Here is a tiny trained network, its code and every weight. The questions are about switching its units off for an input and a class, where a switched-off unit gives its printed mean instead of its output.

import numpy as np


def w(rows, s, z=0):
    codes = np.array(rows[::2]) - 128.0
    scale = np.full(codes.shape[1], s)
    scale[-1] = z or s
    return codes * scale


def f(y):
    return np.maximum(y, 0)


def log_softmax(a):
    a = a - a.max(-1, keepdims=True)
    return a - np.log(np.exp(a).sum(-1, keepdims=True))


def net(x, mask):
    res = np.array(x, float).reshape(1, 7) / 4 @ E
    y = f(res @ A[0][:, :-1].T + A[0][:, -1])
    res = res + np.where(mask, y, B[0][:, -1]) @ B[0][:, :-1]
    return log_softmax(res[-1] @ U[:, :-1].T + U[:, -1])


A, B = {}, {}
E = w([
[67,117,165,119,10,109,101],'x0',
[159,178,149,193,106,37,160],'x1',
[174,44,205,79,113,55,168],'x2',
[148,47,58,197,114,120,125],'x3',
[127,130,128,127,128,126,125],'x4',
[130,128,128,130,127,128,128],'x5',
[131,126,131,133,129,134,132],'x6',
],0.012)
A[0] = w([
[152,200,107,185,151,58,139,188],'neuron 0',
[66,57,118,65,175,201,72,84],'neuron 1',
[139,77,82,183,174,108,135,147],'neuron 2',
[118,152,130,150,76,106,91,253],'neuron 3',
[113,253,170,55,164,122,128,94],'neuron 4',
[155,22,78,190,124,93,77,66],'neuron 5',
[78,90,44,189,124,82,85,152],'neuron 6',
[60,113,164,124,47,126,86,153],'neuron 7',
[52,143,26,155,145,148,98,35],'neuron 8',
[122,204,92,164,145,173,23,128],'neuron 9',
[118,255,82,197,104,160,120,25],'neuron 10',
[149,142,118,98,191,130,202,240],'neuron 11',
[153,176,99,136,200,117,107,175],'neuron 12',
],0.0096,0.0053)
B[0] = w([
[151,92,149,179,85,123,130,234],'neuron 0',
[165,133,144,251,126,102,86,203],'neuron 1',
[106,127,112,137,138,152,190,196],'neuron 2',
[176,136,93,154,84,137,190,221],'neuron 3',
[49,96,165,152,105,126,159,246],'neuron 4',
[81,123,200,77,116,102,161,207],'neuron 5',
[77,144,142,137,132,163,128,200],'neuron 6',
[130,94,45,116,148,108,144,238],'neuron 7',
[138,102,176,74,186,118,114,192],'neuron 8',
[164,86,122,104,119,128,131,226],'neuron 9',
[138,94,159,86,157,80,101,224],'neuron 10',
[129,97,50,105,141,145,132,222],'neuron 11',
[119,155,88,134,100,145,148,206],'neuron 12',
],0.012,0.011)
U = w([
[164,126,162,233,140,97,100,105],'0',
[195,85,189,10,185,39,101,34],'1',
[4,140,162,121,137,157,147,11],'2',
[147,120,120,107,96,166,124,249],'3',
[136,127,114,117,106,143,121,253],'4',
[143,123,117,116,106,154,122,227],'5',
[129,129,39,95,103,146,133,51],'6',
[170,223,114,98,89,167,90,48],'7',
],0.012,0.0071)

Each question gives the input, the list of numbers given to net, and the class t.
The units are the neurons (one row each of A and B). Each row of codes is followed by its name. A weight is (code - 128) times the scale printed after its matrix; where a second scale follows, it is the last column's (A, B and U).
mask holds one flag per neuron, in row order. A switched-off neuron (its flag False) gives its mean, the last column of its row in B, instead of its output. The means were averaged over made-up inputs and are rounded, as every weight is.
A unit's drop is (log p(t) with every unit on - log p(t) with that unit switched off) / (log p(t) with every unit on - log p(t) with every unit switched off).
The circuit of an input: a set's keep is (log p(t) with only the set's units on - log p(t) with every unit switched off) / (log p(t) with every unit on - log p(t) with every unit switched off). Starting from the 12 units with the biggest drops (on a tie, the unit counted first), units are removed one at a time, each time the one whose removal leaves the highest keep (on an exact tie, the one counted first), for as long as the keep stays at least 0.8.
units of the circuit, in order: the units of the circuit, biggest drop first
most important unit: the unit with the biggest drop
k most important neurons: the k neurons with the biggest drops, biggest first
drop of u: that unit's drop, to one decimal
input [0,8,8,-5,0,-2,-3], class 0: 2 most important neurons -> (neuron 10; neuron 0)
input [-7,4,3,-2,-8,3,-1], class 3: most important unit -> neuron 7
input [-2,5,3,-4,-1,-8,-3], class 5: 2 most important neurons -> (neuron 1; neuron 11)
input [-7,3,-5,7,0,3,-1], class 2: units of the circuit, in order -> (neuron 6; neuron 5)
input [-1,-4,-8,8,-4,7,-5], class 1: 2 most important neurons -> (neuron 8; neuron 9)
input [-3,-7,-8,7,-1,5,-3], class 1: 2 most important neurons -> (neuron 8; neuron 9)
input [1,7,-8,7,6,-4,3], class 1: 2 most important neurons -> (neuron 10; neuron 8)
input [8,-3,6,5,-6,3,-2], class 6: 4 most important neurons -> (neuron 7; neuron 10; neuron 8; neuron 4)
input [6,-6,-2,7,-5,6,-6], class 2: 3 most important neurons -> (neuron 5; neuron 6; neuron 0)
input [7,4,5,-7,-3,-2,5], class 2: 2 most important neurons -> (neuron 4; neuron 9)
input [2,-3,-6,2,2,-1,-1], class 1: 2 most important neurons -> (neuron 8; neuron 10)
input [2,6,1,-8,-8,-2,7], class 2: 3 most important neurons -> (neuron 4; neuron 1; neuron 9)
input [-8,5,-3,5,1,-2,-2], class 6: 2 most important neurons -> (neuron 11; neuron 12)
input [-8,7,3,-8,-4,4,7], class 2: units of the circuit, in order -> (neuron 4)
input [3,0,-8,-6,2,-6,2], class 1: 2 most important neurons -> (neuron 10; neuron 9)
input [5,-2,6,-7,-4,-3,8], class 4: 2 most important neurons -> (neuron 10; neuron 5)
input [7,6,-8,-8,-5,3,8], class 1: 2 most important neurons -> (neuron 10; neuron 9)
input [8,1,-6,-7,-3,-7,4], class 6: 2 most important neurons -> (neuron 7; neuron 3)
input [5,2,-8,1,-4,-6,0], class 1: units of the circuit, in order -> (neuron 10; neuron 8)
input [-8,-3,2,8,2,3,-4], class 2: units of the circuit, in order -> (neuron 5; neuron 2)
input [-8,-1,-2,1,-6,0,1], class 6: units of the circuit, in order -> (neuron 11)
input [3,-4,3,-8,6,1,3], class 2: drop of neuron 4 -> 1.3
input [-1,-7,4,-4,-7,-5,0], class 0: drop of neuron 1 -> 0.8
input [-5,2,3,-6,8,7,4], class 3: drop of neuron 3 -> -0.3
input [4,-7,-3,-5,2,7,-2], class 0: drop of neuron 1 -> 0.9
